data = [132 106 137 129 141 134 123 134]
data[0]	132
data[5]	134
data[1]	106

M = [122 145 113 143 105 136 157 119 157 109]
M[0]: 122
M[3]: 143
M[6]: 157
M[1]: 145

m =
[[114 153 125 144 144 115]
 [103 147 140 153 149 116]]
m[0,0] => 114
m[1,2] => 140
m[1] => [103, 147, 140, 153, 149, 116]
m[1,4] => 149

A =
[[112 124 127 126 134 138 130 126 157 132]
 [127 140 134 110 113 136 118 134 114 136]
 [115 120 138 125 125 119 123 129 134 131]
 [116 121 141 124 125 126 123 128 134 133]
 [118 123 139 127 123 122 126 127 137 134]
 [119 129 135 125 121 128 127 128 136 136]
 [118 127 135 120 124 124 121 133 127 132]
 [118 125 137 121 122 122 120 131 127 130]
 [109 111 131 129 135 109 125 129 149 122]
 [117 129 133 125 127 124 126 132 135 138]
 [107 118 124 127 142 123 126 134 152 129]
 [118 126 139 126 124 126 125 129 134 139]
 [118 126 135 119 123 129 122 130 131 131]
 [118 115 155 135 116 105 126 125 126 140]]
A[0,0]: 112
A[13,1]: 115
A[0,3]: 126
A[12,0]: 118
A[9]: [117, 129, 133, 125, 127, 124, 126, 132, 135, 138]
A[11,4]: 124
A[3,0]: 116
A[6,2]: 135
A[12]: [118, 126, 135, 119, 123, 129, 122, 130, 131, 131]
A[4]: [118, 123, 139, 127, 123, 122, 126, 127, 137, 134]
A[4,7]: 127
A[12,1]: 126
A[7,6]: 120
A[5,7]: 128
A[9,3]: 125
A[0,2]: 127
A[1,1]: 140
A[:, 4]: [134, 113, 125, 125, 123, 121, 124, 122, 135, 127, 142, 124, 123, 116]
A[10,7]: 134
A[:, 3]: [126, 110, 125, 124, 127, 125, 120, 121, 129, 125, 127, 126, 119, 135]
A[11]: [118, 126, 139, 126, 124, 126, 125, 129, 134, 139]
A[9,8]: 135
A[8,2]: 131
A[5,8]: 136
A[11,2]: 139
A[:, 1]: [124, 140, 120, 121, 123, 129, 127, 125, 111, 129, 118, 126, 126, 115]
A[7,9]: 130
A[12,4]: 123
A[:, 7]: [126, 134, 129, 128, 127, 128, 133, 131, 129, 132, 134, 129, 130, 125]
A[10]: [107, 118, 124, 127, 142, 123, 126, 134, 152, 129]
A[11,9]: 139
A[4,6]: 126
A[10,2]: 124
A[5,1]: 129
A[9,5]: 124

x =
[[128 135 122 135 129 121 129 128 134]
 [112 133 115 135 153 127 152 101 132]
 [134 113 136 119 130 145 130 124 113]
 [112 133 115 135 153 126 152 101 133]
 [140 127 137 123 107 126 108 152 127]
 [120 143 118 136 130 113 131 127 143]]
x[0, 0] => 128
x[3, 4] => 153
x[2, 2] => 136
x[:, 0] => [128, 112, 134, 112, 140, 120]
x[4, 8] => 127
x[3, 8] => 133
x[:, 7] => [128, 101, 124, 101, 152, 127]
x[0, 6] => 129
x[3, 6] => 152
x[2, 1] => 113
x[4] => [140, 127, 137, 123, 107, 126, 108, 152, 127]
x[2, 7] => 124
x[5, 5] => 113
x[5, 1] => 143
x[1] => [112, 133, 115, 135, 153, 127, 152, 101, 132]
x[5, 2] => 118
x[1, 7] => 101
x[5] => [120, 143, 118, 136, 130, 113, 131, 127, 143]
x[1, 1] => 133

grid =
[[109 120 125 130]
 [153 129 125 135]
 [132 130 125 133]
 [119 146 118 138]
 [118 137 126 115]
 [113 130 140 125]
 [125 126 123 123]
 [135 110 137 142]
 [142 124 141 117]
 [133 138 137 130]
 [139 138 131 117]
 [134 125 123 119]
 [130 129 121 144]]
grid[0, 0] -> 109
grid[6, 3] -> 123
grid[9] -> [133, 138, 137, 130]
grid[:, 1] -> [120, 129, 130, 146, 137, 130, 126, 110, 124, 138, 138, 125, 129]
grid[5, 0] -> 113
grid[8, 0] -> 142
grid[:, 0] -> [109, 153, 132, 119, 118, 113, 125, 135, 142, 133, 139, 134, 130]
grid[:, 3] -> [130, 135, 133, 138, 115, 125, 123, 142, 117, 130, 117, 119, 144]
grid[9, 3] -> 130
grid[11, 0] -> 134
grid[0] -> [109, 120, 125, 130]
grid[7, 2] -> 137
grid[3, 0] -> 119
grid[:, 2] -> [125, 125, 125, 118, 126, 140, 123, 137, 141, 137, 131, 123, 121]
grid[4, 0] -> 118
grid[1, 3] -> 135
grid[8, 2] -> 141
grid[11, 2] -> 123
grid[4, 2] -> 126
grid[6, 2] -> 123
grid[6, 1] -> 126
grid[11, 1] -> 125
grid[8, 3] -> 117

X = [119 125 125 154 131 130 133 117 119]
X[0] = 119
X[6] = 133
X[4] = 131

arr = [[134, 115, 123, 133, 125, 122, 139, 134, 131, 111, 143, 151, 128], [123, 130, 131, 119, 100, 141, 138, 132, 138, 139, 121, 127, 121]]
arr[0, 0]	134
arr[0, 11]	151
arr[:, 0]	[134, 123]
arr[1, 0]	123
arr[0]	[134, 115, 123, 133, 125, 122, 139, 134, 131, 111, 143, 151, 128]
arr[:, 9]	[111, 139]
arr[:, 8]	[131, 138]
arr[:, 10]	[143, 121]
arr[:, 7]	[134, 132]
arr[0, 7]	134

W =
[[129 126 126 121 127 134]
 [125 101 107 121 131 127]
 [126 138 133 130 127 124]
 [133 140 142 133 127 136]
 [131 135 135 127 127 132]
 [128 134 136 136 128 130]
 [121 134 126 127 127 117]
 [134 129 133 126 127 140]]
W[-8,0] -> 129
W[-6,-4] -> 133
W[-3,4] -> 128
W[1,-1] -> 127
W[-3,-5] -> 134
W[7,1] -> 129
W[2] -> [126, 138, 133, 130, 127, 124]
W[:, -5] -> [126, 101, 138, 140, 135, 134, 134, 129]
W[2,-6] -> 126
W[3,-6] -> 133
W[-2,4] -> 127
W[-8,-3] -> 121
W[:, -3] -> [121, 121, 130, 133, 127, 136, 127, 126]
W[-1,-6] -> 134
W[2,5] -> 124
W[-8,-5] -> 126
W[-4] -> [131, 135, 135, 127, 127, 132]
W[-7,2] -> 107

B =
[[123 130 122 130 126 127]
 [117 103 111 101 136 131]]
B[0, -6] = 123
B[0, 3] = 130
B[1] = [117, 103, 111, 101, 136, 131]
B[-1, 4] = 136
B[1, -6] = 117
